Here is a tiny trained network, its code and every weight. The questions are about switching its units off for an input and a target symbol, where a switched-off unit gives its printed mean instead of its output.

import numpy as np


def w(rows, s, z=0):
    codes = np.array(rows[::2]) - 128.0
    scale = np.full(codes.shape[1], s)
    scale[-1] = z or s
    return codes * scale


def f(y):
    return np.maximum(y, 0)


def softmax(a):
    e = np.exp(a - a.max(-1, keepdims=True))
    return e / e.sum(-1, keepdims=True)


def log_softmax(a):
    a = a - a.max(-1, keepdims=True)
    return a - np.log(np.exp(a).sum(-1, keepdims=True))


def net(x, mask):
    ids = ['ΘΦΩαβγεηλμξπτψ'.index(c) for c in x.split()]
    T = len(ids)
    res = E[ids] + P[:T]
    r = res
    for j in range(3):
        rows = slice(3 * j, 3 * j + 3)
        q, k, v = (r @ M[0][rows].T for M in (Q, K, V))
        z = softmax(np.where(np.tri(T) > 0, q @ k.T / 3**0.5, -1e9)) @ v
        o = O[0][rows]
        res = res + np.where(mask[j], z, o[:, -1]) @ o[:, :-1]
    y = f(res @ A[0][:, :-1].T + A[0][:, -1])
    res = res + np.where(mask[3:15], y, B[0][:, -1]) @ B[0][:, :-1]
    return log_softmax(res[-1] @ U[:, :-1].T + U[:, -1])


Q, K, V, O, A, B = {}, {}, {}, {}, {}, {}
E = w([
[156,115,113],'Θ',
[165,114,121],'Φ',
[142,110,102],'Ω',
[155,120,122],'α',
[180,152,160],'β',
[150,117,112],'γ',
[215,113,126],'ε',
[160,120,115],'η',
[191,188,112],'λ',
[64,138,215],'μ',
[187,148,219],'ξ',
[80,223,65],'π',
[127,91,25],'τ',
[55,5,183],'ψ',
],0.012)
P = w([
[215,150,156],'0',
[231,212,235],'1',
[224,250,248],'2',
[218,220,187],'3',
[177,204,195],'4',
[132,198,169],'5',
[155,211,173],'6',
[148,219,166],'7',
[81,210,136],'8',
[123,177,166],'9',
[190,168,153],'10',
],0.0028)
Q[0] = w([
[187,187,82],'h0',
[207,191,88],'h0',
[226,190,55],'h0',
[29,96,128],'h1',
[2,92,21],'h1',
[89,225,123],'h1',
[188,114,82],'h2',
[100,44,211],'h2',
[42,75,214],'h2',
],0.0069)
K[0] = w([
[126,167,31],'h0',
[48,184,14],'h0',
[124,254,41],'h0',
[231,86,90],'h1',
[236,106,170],'h1',
[90,57,163],'h1',
[79,166,187],'h2',
[172,155,86],'h2',
[197,151,51],'h2',
],0.0087)
V[0] = w([
[113,208,120],'h0',
[175,43,126],'h0',
[56,153,35],'h0',
[98,254,209],'h1',
[154,23,221],'h1',
[235,158,114],'h1',
[57,89,54],'h2',
[175,78,79],'h2',
[97,99,227],'h2',
],0.008)
O[0] = w([
[37,211,161,167],'h0',
[181,88,99,112],'h0',
[33,99,102,68],'h0',
[93,203,209,200],'h1',
[204,29,211,131],'h1',
[183,172,106,231],'h1',
[68,75,69,1],'h2',
[160,105,72,129],'h2',
[92,47,253,133],'h2',
],0.0073,0.0039)
A[0] = w([
[105,188,172,222],'n0',
[182,30,127,207],'n1',
[171,10,113,209],'n2',
[94,47,161,75],'n3',
[208,160,145,68],'n4',
[153,97,254,193],'n5',
[187,73,55,253],'n6',
[247,78,186,138],'n7',
[89,181,160,74],'n8',
[125,92,72,192],'n9',
[248,172,147,94],'n10',
[197,183,103,71],'n11',
],0.0072,0.0033)
B[0] = w([
[155,140,170,228],'n0',
[42,98,120,173],'n1',
[2,148,105,163],'n2',
[139,194,102,135],'n3',
[138,98,60,203],'n4',
[150,85,182,232],'n5',
[43,92,72,179],'n6',
[118,70,131,240],'n7',
[135,48,105,165],'n8',
[65,184,162,138],'n9',
[159,97,34,253],'n10',
[105,153,52,193],'n11',
],0.0064,0.0079)
U = w([
[98,122,113,28],'Θ',
[110,107,113,3],'Φ',
[80,115,115,53],'Ω',
[119,118,117,32],'α',
[174,136,129,61],'β',
[116,119,119,52],'γ',
[164,95,68,202],'ε',
[142,117,100,69],'η',
[224,214,81,128],'λ',
[143,116,235,191],'μ',
[228,113,170,138],'ξ',
[61,255,183,225],'π',
[79,134,96,169],'τ',
[64,48,182,220],'ψ',
],0.0067,0.0039)

Each question gives the input, a string of symbols that net reads in full, and the target symbol t.
The units are the heads (3 rows each of Q, K, V and O) and the neurons (one row each of A and B). Each row of codes is followed by its name. A weight is (code - 128) times the scale printed after its matrix; where a second scale follows, it is the last column's (O, A, B and U).
mask holds one flag per unit, heads first, then neurons. A switched-off unit (its flag False) gives its mean, the last column of its rows in O or B, instead of its output. The means were averaged over made-up inputs and are rounded, as every weight is.
A unit's drop is (log p(t) with every unit on - log p(t) with that unit switched off) / (log p(t) with every unit on - log p(t) with every unit switched off).
The circuit of an input: a set's keep is (log p(t) with only the set's units on - log p(t) with every unit switched off) / (log p(t) with every unit on - log p(t) with every unit switched off). Starting from the 12 units with the biggest drops (on a tie, the unit counted first), units are removed one at a time, each time the one whose removal leaves the highest keep (on an exact tie, the one counted first), for as long as the keep stays at least 0.8.
units of the circuit, in order: the units of the circuit, biggest drop first
unit that matters most: the unit with the biggest drop
top k neurons: the k neurons with the biggest drops, biggest first
which heads matter: for each layer, one digit per head in row order, 1 if its drop is at least 0.15 and else 0, layers parted by /
drop when u is switched off: that unit's drop, to one decimal
input ψ ψ η ψ Φ, target ψ: which heads matter	011
input ψ ε π ε, target π: unit that matters most	h0
input Θ ψ Φ, target ψ: which heads matter	011
input π Ω α, target π: which heads matter	110
input ξ μ μ λ β, target μ: which heads matter	011
input Φ Φ ε, target ε: which heads matter	110
input ξ π Φ, target π: units of the circuit, in order	(h1 h0)
input ξ ε ξ, target ξ: top 2 neurons	(n5 n10)
input ψ ε Ω, target ψ: which heads matter	011
input β π λ Ω ε ε π β, target π: which heads matter	110
input λ ξ η λ α π π η, target π: units of the circuit, in order	(h0 h1 n10)
input π π τ μ, target π: units of the circuit, in order	(h1 n10)
input π ε π, target π: units of the circuit, in order	(h0 h1)
input α ξ Ω Θ μ α μ μ, target μ: which heads matter	010
input β λ μ ε π, target π: which heads matter	100
input ψ ε ε γ ε ε ψ ψ Θ, target ψ: top 2 neurons	(n1 n2)
input ε λ π ε π Φ, target π: drop when n0 is switched off	0.0
input ψ ε ε, target ψ: drop when h1 is switched off	0.7
input μ ξ π π ε, target π: drop when n10 is switched off	0.1
